Below is a small trained network, with its code and all its weights. Each question gives an input and a target symbol and asks what happens when units are switched off, that is, made to give their printed mean instead of their output.

import numpy as np


def w(rows, s, z=0):
    codes = np.array(rows[::2]) - 128.0
    scale = np.full(codes.shape[1], s)
    scale[-1] = z or s
    return codes * scale


def norm(h):
    return h / np.sqrt((h * h).mean(-1, keepdims=True) + 1e-5)


def f(y):
    return np.maximum(y, 0)


def softmax(a):
    e = np.exp(a - a.max(-1, keepdims=True))
    return e / e.sum(-1, keepdims=True)


def log_softmax(a):
    a = a - a.max(-1, keepdims=True)
    return a - np.log(np.exp(a).sum(-1, keepdims=True))


def net(x, mask):
    ids = ['ΓΔΛΩαητ'.index(c) for c in x.split()]
    T = len(ids)
    res = E[ids] + P[:T]
    r = norm(res)
    for j in range(3):
        rows = slice(4 * j, 4 * j + 4)
        q, k, v = (r @ M[0][rows].T for M in (Q, K, V))
        z = softmax(np.where(np.tri(T) > 0, q @ k.T / 4**0.5, -1e9)) @ v
        o = O[0][rows]
        res = res + np.where(mask[j], z, o[:, -1]) @ o[:, :-1]
    y = f(norm(res) @ A[0][:, :-1].T + A[0][:, -1])
    res = res + np.where(mask[3:15], y, B[0][:, -1]) @ B[0][:, :-1]
    return log_softmax(norm(res)[-1] @ U[:, :-1].T + U[:, -1])


Q, K, V, O, A, B = {}, {}, {}, {}, {}, {}
E = w([
[96,165,112,110],'Γ',
[101,230,109,110],'Δ',
[97,190,134,92],'Λ',
[143,123,125,99],'Ω',
[159,101,97,144],'α',
[136,176,6,162],'η',
[45,112,71,127],'τ',
],0.023)
P = w([
[134,154,155,127],'0',
[139,166,98,142],'1',
[125,126,242,249],'2',
[118,134,169,136],'3',
[185,154,118,87],'4',
[213,159,195,202],'5',
[121,133,169,129],'6',
[113,62,243,107],'7',
[157,87,135,244],'8',
],0.012)
Q[0] = w([
[166,227,123,191],'h1',
[16,109,190,84],'h1',
[5,153,33,180],'h1',
[189,34,110,64],'h1',
[109,168,242,255],'h2',
[47,147,195,106],'h2',
[110,118,144,152],'h2',
[120,128,160,64],'h2',
[49,158,240,69],'h3',
[110,76,111,185],'h3',
[201,251,100,83],'h3',
[244,109,155,155],'h3',
],0.0091)
K[0] = w([
[121,177,70,164],'h1',
[148,124,173,178],'h1',
[57,74,108,140],'h1',
[139,163,196,146],'h1',
[254,187,143,45],'h2',
[124,209,80,198],'h2',
[119,161,111,97],'h2',
[79,105,174,106],'h2',
[156,66,115,80],'h3',
[68,188,123,125],'h3',
[51,117,243,80],'h3',
[114,68,99,139],'h3',
],0.0082)
V[0] = w([
[110,129,184,138],'h1',
[120,93,131,125],'h1',
[98,107,149,65],'h1',
[189,119,156,105],'h1',
[250,154,116,86],'h2',
[144,145,145,174],'h2',
[228,186,114,183],'h2',
[108,50,106,103],'h2',
[85,86,46,94],'h3',
[172,81,140,133],'h3',
[138,145,180,166],'h3',
[138,113,203,164],'h3',
],0.011)
O[0] = w([
[130,193,174,104,63],'h1',
[155,196,118,154,71],'h1',
[114,92,94,124,71],'h1',
[62,126,137,101,51],'h1',
[155,68,146,155,201],'h2',
[92,2,159,129,142],'h2',
[223,158,137,123,253],'h2',
[139,17,101,34,8],'h2',
[71,141,90,114,96],'h3',
[145,219,127,80,30],'h3',
[84,113,146,101,127],'h3',
[121,134,65,187,55],'h3',
],0.0061,0.0039)
A[0] = w([
[54,92,164,158,153],'n1',
[119,171,59,64,190],'n2',
[136,72,179,143,208],'n3',
[178,128,216,147,205],'n4',
[132,1,69,111,60],'n5',
[92,201,239,165,91],'n6',
[200,162,42,120,105],'n7',
[31,203,134,126,116],'n8',
[74,124,135,202,137],'n9',
[121,202,96,151,246],'n10',
[76,148,132,87,65],'n11',
[185,74,29,146,250],'n12',
],0.0093,0.0022)
B[0] = w([
[115,137,228,134,168],'n1',
[62,134,202,196,190],'n2',
[129,210,17,204,183],'n3',
[78,113,112,124,238],'n4',
[106,156,80,58,164],'n5',
[162,109,123,114,253],'n6',
[60,77,242,124,209],'n7',
[120,83,82,92,218],'n8',
[254,184,64,154,190],'n9',
[169,38,159,127,246],'n10',
[138,114,37,126,157],'n11',
[61,74,168,154,241],'n12',
],0.0073,0.0059)
U = w([
[198,35,78,70,17],'Γ',
[165,181,150,196,158],'Δ',
[119,93,150,80,232],'Λ',
[179,153,47,123,162],'Ω',
[137,76,196,175,157],'α',
[51,124,214,150,3],'η',
[1,142,87,117,213],'τ',
],0.0097,0.0028)

Each question gives the input, a string of symbols that net reads in full, and the target symbol t.
The units are the heads (4 rows each of Q, K, V and O) and the neurons (one row each of A and B). Each row of codes is followed by its name. A weight is (code - 128) times the scale printed after its matrix; where a second scale follows, it is the last column's (O, A, B and U).
mask holds one flag per unit, heads first, then neurons. A switched-off unit (its flag False) gives its mean, the last column of its rows in O or B, instead of its output. The means were averaged over made-up inputs and are rounded, as every weight is.
A unit's drop is (log p(t) with every unit on - log p(t) with that unit switched off) / (log p(t) with every unit on - log p(t) with every unit switched off).
The circuit of an input: a set's keep is (log p(t) with only the set's units on - log p(t) with every unit switched off) / (log p(t) with every unit on - log p(t) with every unit switched off). Starting from the 12 units with the biggest drops (on a tie, the unit counted first), units are removed one at a time, each time the one whose removal leaves the highest keep (on an exact tie, the one counted first), for as long as the keep stays at least 0.8.
units of the circuit, in order: the units of the circuit, biggest drop first
top k neurons: the k neurons with the biggest drops, biggest first
heads that matter: for each layer, one digit per head in row order, 1 if its drop is at least 0.15 and else 0, layers parted by /
drop of u: that unit's drop, to one decimal
input Ω Ω α Ω η Ω Ω, target Ω: top 3 neurons : [n12; n7; n3]
input Γ Ω τ Ω Λ, target τ: heads that matter : 010
input η Ω Ω Ω, target Ω: units of the circuit, in order : [n7; n3; n10]
input η η Ω, target Δ: units of the circuit, in order : [n3; n10; n12]
input α Ω Ω τ Ω, target τ: units of the circuit, in order : [h2; n2]
input Ω Γ Γ Ω, target Γ: units of the circuit, in order : [n7; n2]
input τ Ω η Γ Δ η, target α: top 2 neurons : [n7; n12]
input Δ Γ η Γ Γ, target α: units of the circuit, in order : [n10; n2]
input η Λ Ω Ω Γ, target η: units of the circuit, in order : [n2]
input Ω α Γ Λ, target Λ: heads that matter : 000
input Λ Δ Δ Ω Ω η Γ, target Γ: top 2 neurons : [n8; n10]
input Λ Γ Ω Ω, target Γ: top 2 neurons : [n6; n2]
input η Γ Γ α Γ η Λ, target Λ: top 3 neurons : [n8; n6; n9]
input Γ Δ Ω η Γ, target α: top neuron : [n10]
input Γ Ω τ Γ η, target τ: drop of n12 : -0.1
input η τ Ω α τ Ω Γ, target Γ: drop of n10 : 0.1
input Δ Δ τ, target Δ: drop of n9 : 0.3
